Questions about the row below.
1) Report the entry just right of 138.
2) Report the entry just right of the largest entry.
131	142	116	118	122	149	113	133	146	139	138	120	120	143	122	113
1) 120
2) 113

Read these off the matrix that follows. Rows and columns are numbered from 1.
1) Which number is the entry in row 1 and column 2?
2) Which number is the entry at row 1, column 3?
3) Which number is the entry at row 3, column 1?
4) Which number is the top-right entry?
5) Which number is the bottom-left entry?
6) Which number is the entry in row 3 and column 3?
7) Which number is the entry in row 1 and column 1?
8) Which number is the entry directly below the largest entry?
[[134 133 112 135 136 130 125 125 122 106]
 [123 121 128 126 112 114 132 132 136 124]
 [123 129 112 124 142 137 143 115 106 111]
 [121 144 124 104 107 136 148 114 135 132]
 [120 118 123 144 119 126 123 144 140 128]
 [123 105 125 135 115 124 141 142 139 115]
 [134 142 125 139 124 125 106 135 142 130]
 [110 121 121 132 145 136 135 123 104 135]
 [157 123 148 125 143 155 134 132 137 133]
 [121 123 132 127 143 145 136 125 115 143]
 [115 111 141 128 132 112 127 130 115 144]
 [136 116 128 142 126 145 132 146 147 123]
 [131 147 123 136 127 124 105 129 135 131]
 [128 147 114 134 121 125 113 128 137 121]
 [130 121 148 117 135 107 123 120 114 140]]
1) 133
2) 112
3) 123
4) 106
5) 130
6) 112
7) 134
8) 121

data =
array([[122, 102, 100, 102, 124, 115, 134, 154, 111, 143, 154, 111, 134,
        110, 118],
       [121, 132, 129, 108, 114, 110, 110, 140, 126, 131, 132, 135, 110,
        146, 127],
       [153, 136, 115, 149, 114, 143, 129, 153, 134, 106, 149, 109, 120,
        128, 133],
       [136, 149, 123, 137, 123, 104, 118, 114, 144, 106, 139, 133, 113,
        121, 131]])
The third entry in reading order is 100
The entry just right of 113? 121
The entry just left of the smallest entry -> 102
The entry just left of 108: 129

a = [[110, 136, 116, 133, 137, 145, 131, 115, 136, 128, 124, 132], [128, 146, 126, 140, 132, 135, 127, 112, 114, 132, 127, 122], [148, 129, 128, 124, 121, 123, 127, 151, 125, 116, 122, 130], [120, 108, 116, 124, 138, 125, 113, 135, 129, 130, 138, 126], [146, 127, 129, 126, 121, 125, 128, 150, 125, 116, 123, 130], [114, 116, 135, 132, 129, 141, 109, 120, 137, 122, 132, 127], [124, 140, 129, 126, 146, 121, 134, 131, 114, 133, 128, 111]]
The entry just left of the smallest entry: 120
The entry just right of the smallest entry -> 116
What is the entry just left of the largest entry?
A: 127

array([[141, 130, 127, 129, 122, 135, 131],
       [126, 143, 122, 127, 115, 141, 133],
       [136, 146, 130, 129, 128, 113, 130],
       [145, 121, 149, 136, 137, 142, 127]])
The bottom-right entry is 127
What is the largest entry in the last column? 133
The first entry of the smallest entry's row -> 136
The entry just left of 115: 127
What is the entry just right of 121? 149
What is the first entry, reading row by row? 141
The 3rd entry on the diagonal from the top-right corner: 128
What is the entry in the bottom-left corner? 145
What is the entry just left of 142? 137
The entry in the top-right corner -> 131
The third entry in reading order -> 127
The top entry of the column that holds the smallest entry: 135
What is the entry directly below the smallest entry? 142
What is the third smallest entry? 121
The smallest entry is 113

Read these off the row that follows.
1) Find the largest entry.
2) Find the entry just right of 99.
[146  99 102 147 140]
1) 147
2) 102

x =
[[136 120 127 137 113]
 [138 121 126 129 120]
 [139 121 126 127 123]
 [138 122 120 129 123]
 [123 133 133 130 130]
 [124 146 141 128 133]
 [138 123 120 131 122]
 [123 144 139 128 134]
 [128 145 149 120 140]
 [123 143 140 129 133]
 [124 133 135 126 128]
 [130 130 137 126 130]
 [128 130 134 125 125]]
Indices start at 1.
The bottom-right entry: 125
Which number is the top entry of the column that holds the smallest entry?
Answer: 113
The entry in row 1 and column 2: 120
The bottom entry of the column that holds the largest entry -> 134
The entry just right of the centre entry is 131
Which number is the entry in row 1 and column 1?
Answer: 136
Which number is the entry at row 1, column 3?
Answer: 127
Which number is the entry just left of the centre entry?
Answer: 123
The entry in the bottom-left corner is 128
The entry directly below the centre entry -> 139
Which number is the entry in row 3 and column 2?
Answer: 121
The largest entry is 149
Which number is the entry in row 2 and column 2?
Answer: 121
The entry just left of the largest entry is 145
Which number is the entry directly below the smallest entry?
Answer: 120
Which number is the centre entry?
Answer: 120
Which number is the entry directly above the centre entry?
Answer: 141

A = [133 145 150 108 119 148]
The 1st entry from the left: 133
The third entry from the right is 108
Find the last entry.
A: 148

[[133 123 140 124 126 129 124 111 127 126 132 132 125]
 [126 125 144 133 124 130 130 136 134 129 130 139 124]
 [127 133 139 129 121 124 119 143 129 130 132 129 128]
 [126 128 125 122 130 129 132 142 130 126 126 136 120]
 [131 122 128 136 126 129 132 131 127 131 130 134 117]
 [126 128 128 130 135 128 128 108 122 123 128 119 131]
 [131 122 127 132 129 128 126 110 127 126 133 144 128]
 [126 133 129 129 129 127 124 137 131 116 126 117 134]
 [137 132 126 134 123 134 118 134 128 121 125 125 131]
 [140 129 116 125 130 127 128 128 130 121 127 142 126]
 [137 126 134 128 133 128 123 131 125 127 125 117 130]
 [139 130 119 126 126 131 130 103 128 119 125 138 126]
 [121 127 124 133 128 125 125 125 128 133 132 122 128]
 [122 125 136 130 132 122 130 127 129 128 128 112 129]]
Counting starts at 1.
The minimum -> 103
The entry in the bottom-right corner is 129
The entry in the top-left corner -> 133
Give the entry at row 3, column 1.
A: 127
Give the entry in row 2 and column 3.
A: 144
The entry in row 1 and column 3: 140
The bottom-left entry -> 122
The entry at row 2, column 1: 126
Give the entry in the top-right corner.
A: 125
The entry at row 1, column 2: 123
Give the entry directly below the smallest entry.
A: 125
Give the entry in row 3 and column 2.
A: 133

[[132, 130, 103, 123, 132, 129, 134, 119, 130, 134, 116, 102, 139], [108, 124, 110, 129, 113, 125, 133, 144, 112, 130, 116, 138, 133], [142, 147, 135, 136, 109, 133, 122, 140, 132, 147, 138, 136, 124], [144, 136, 125, 140, 138, 125, 113, 125, 130, 132, 149, 110, 141], [140, 128, 139, 151, 127, 121, 134, 131, 129, 128, 148, 108, 138], [140, 139, 136, 128, 140, 126, 138, 128, 141, 114, 139, 103, 120], [148, 142, 129, 121, 143, 117, 129, 129, 144, 149, 133, 125, 134], [117, 123, 135, 121, 145, 123, 103, 132, 122, 132, 115, 124, 144], [135, 119, 122, 127, 135, 132, 155, 130, 125, 136, 125, 153, 136], [136, 127, 128, 119, 114, 149, 125, 121, 133, 128, 135, 155, 117], [128, 127, 121, 126, 110, 132, 127, 121, 145, 143, 141, 127, 152]]
The entry at the centre?
Answer: 138
The 2nd entry in reading order?
Answer: 130
The 3rd entry in reading order?
Answer: 103
The entry just left of the smallest entry?
Answer: 116
The entry just right of the centre entry: 128
The first entry in reading order -> 132
The 4th entry in reading order?
Answer: 123
The fifth entry in reading order is 132
